[[ 3.15 -4.76 -5.14 -0.67  0.94  6.32  1.25]
 [-7.56 -1.25  7.38  8.70 -1.70  4.35  0.75]
 [-3.16  3.34  0.48  7.98  1.33 -0.49 -4.42]
 [ 2.91 -5.22 -0.35 -4.78  0.98  2.23 -0.07]
 [ 0.98  4.61  2.59  4.64 -0.37  1.49  0.85]]
->
[[ 1.25  6.32  0.94 -0.67 -5.14 -4.76  3.15]
 [ 0.75  4.35 -1.70  8.70  7.38 -1.25 -7.56]
 [-4.42 -0.49  1.33  7.98  0.48  3.34 -3.16]
 [-0.07  2.23  0.98 -4.78 -0.35 -5.22  2.91]
 [ 0.85  1.49 -0.37  4.64  2.59  4.61  0.98]]

[[ 3.59 -0.25  1.01 -3.10  0.00 -0.27 -1.89 -3.13  2.25  5.06 -3.08  3.76]
 [ 2.44  0.05  0.00  1.82  0.00  4.83  0.00  6.75  2.38 -0.37  2.74 -1.44]
 [ 4.28  1.65  3.76  2.99  4.48  3.38  3.96  0.00  0.00  1.55  2.61 -3.27]
 [-0.89  4.68  0.00  0.00 -5.88 -2.37  0.00  0.00  2.56 -2.51 -4.05  3.22]
 [ 0.00 -1.35  0.00 -3.68  0.00 -0.37 -3.38 -2.32  3.80  3.92 -2.72  3.30]]
->
[[ 3.76 -3.08  5.06  2.25 -3.13 -1.89 -0.27  0.00 -3.10  1.01 -0.25  3.59]
 [-1.44  2.74 -0.37  2.38  6.75  0.00  4.83  0.00  1.82  0.00  0.05  2.44]
 [-3.27  2.61  1.55  0.00  0.00  3.96  3.38  4.48  2.99  3.76  1.65  4.28]
 [ 3.22 -4.05 -2.51  2.56  0.00  0.00 -2.37 -5.88  0.00  0.00  4.68 -0.89]
 [ 3.30 -2.72  3.92  3.80 -2.32 -3.38 -0.37  0.00 -3.68  0.00 -1.35  0.00]]

[[ 5.93 -1.86 -0.70 -7.07]
 [ 0.70  0.00  5.30 -3.05]
 [ 0.43 -4.36 -0.44 -0.97]
 [ 0.20  3.92 -2.36 -0.61]
 [-4.72  3.30  1.15 -0.71]
 [ 4.59 -3.62  3.65  2.65]
 [-1.78  1.99  0.80 -6.58]
 [-0.05 -1.25 -0.62 -1.50]
 [-1.19  1.13 -3.78  5.24]
 [ 5.05  1.02 -2.80 -5.63]
 [-3.54  0.26 -6.37 -5.49]]
->
[[-7.07 -0.70 -1.86  5.93]
 [-3.05  5.30  0.00  0.70]
 [-0.97 -0.44 -4.36  0.43]
 [-0.61 -2.36  3.92  0.20]
 [-0.71  1.15  3.30 -4.72]
 [ 2.65  3.65 -3.62  4.59]
 [-6.58  0.80  1.99 -1.78]
 [-1.50 -0.62 -1.25 -0.05]
 [ 5.24 -3.78  1.13 -1.19]
 [-5.63 -2.80  1.02  5.05]
 [-5.49 -6.37  0.26 -3.54]]

[[ 0.06  0.03 -0.95 -0.57 -0.07  1.21  2.64]
 [ 1.26 -0.58 -3.20  1.75 -2.46  0.64  2.82]
 [ 0.04 -0.08 -0.63 -1.82 -1.68 -1.65  1.97]
 [-1.20 -5.25  2.16 -0.61  1.90  2.79 -0.44]
 [-1.00 -2.89  0.07 -2.66 -0.55  1.77  0.68]
 [ 4.85  2.05 -0.81  1.10 -1.12 -3.40 -3.70]
 [ 6.69  0.80 -4.61 -1.26 -2.63 -3.95 -8.44]]
->
[[ 2.64  1.21 -0.07 -0.57 -0.95  0.03  0.06]
 [ 2.82  0.64 -2.46  1.75 -3.20 -0.58  1.26]
 [ 1.97 -1.65 -1.68 -1.82 -0.63 -0.08  0.04]
 [-0.44  2.79  1.90 -0.61  2.16 -5.25 -1.20]
 [ 0.68  1.77 -0.55 -2.66  0.07 -2.89 -1.00]
 [-3.70 -3.40 -1.12  1.10 -0.81  2.05  4.85]
 [-8.44 -3.95 -2.63 -1.26 -4.61  0.80  6.69]]

[[ 0.96 -3.52  0.61 -0.50]
 [ 8.19 -5.85 -3.06 -0.46]
 [-2.43 -1.28  0.54  0.60]
 [-3.17 -1.42 -1.25  2.06]
 [ 1.71  0.39  4.06 -3.35]
 [-1.78  1.53  4.35 -2.39]
 [-0.98 -2.02 -1.85  1.73]
 [ 4.04 -0.19  2.71 -3.24]
 [ 3.21 -2.87 -2.91  1.00]]
->
[[-0.50  0.61 -3.52  0.96]
 [-0.46 -3.06 -5.85  8.19]
 [ 0.60  0.54 -1.28 -2.43]
 [ 2.06 -1.25 -1.42 -3.17]
 [-3.35  4.06  0.39  1.71]
 [-2.39  4.35  1.53 -1.78]
 [ 1.73 -1.85 -2.02 -0.98]
 [-3.24  2.71 -0.19  4.04]
 [ 1.00 -2.91 -2.87  3.21]]

[[-0.64 -1.28  0.53  0.64 -2.33  0.34  0.60  0.89 -0.70  1.17  0.99 -3.02
   2.56 -1.53 -0.12  2.52]
 [-6.45 -1.93  2.32  2.53  2.44 -1.74 -2.96 -3.28 -1.60 -8.41  2.83  5.88
   2.74  1.63  1.49  1.61]]
->
[[ 2.52 -0.12 -1.53  2.56 -3.02  0.99  1.17 -0.70  0.89  0.60  0.34 -2.33
   0.64  0.53 -1.28 -0.64]
 [ 1.61  1.49  1.63  2.74  5.88  2.83 -8.41 -1.60 -3.28 -2.96 -1.74  2.44
   2.53  2.32 -1.93 -6.45]]
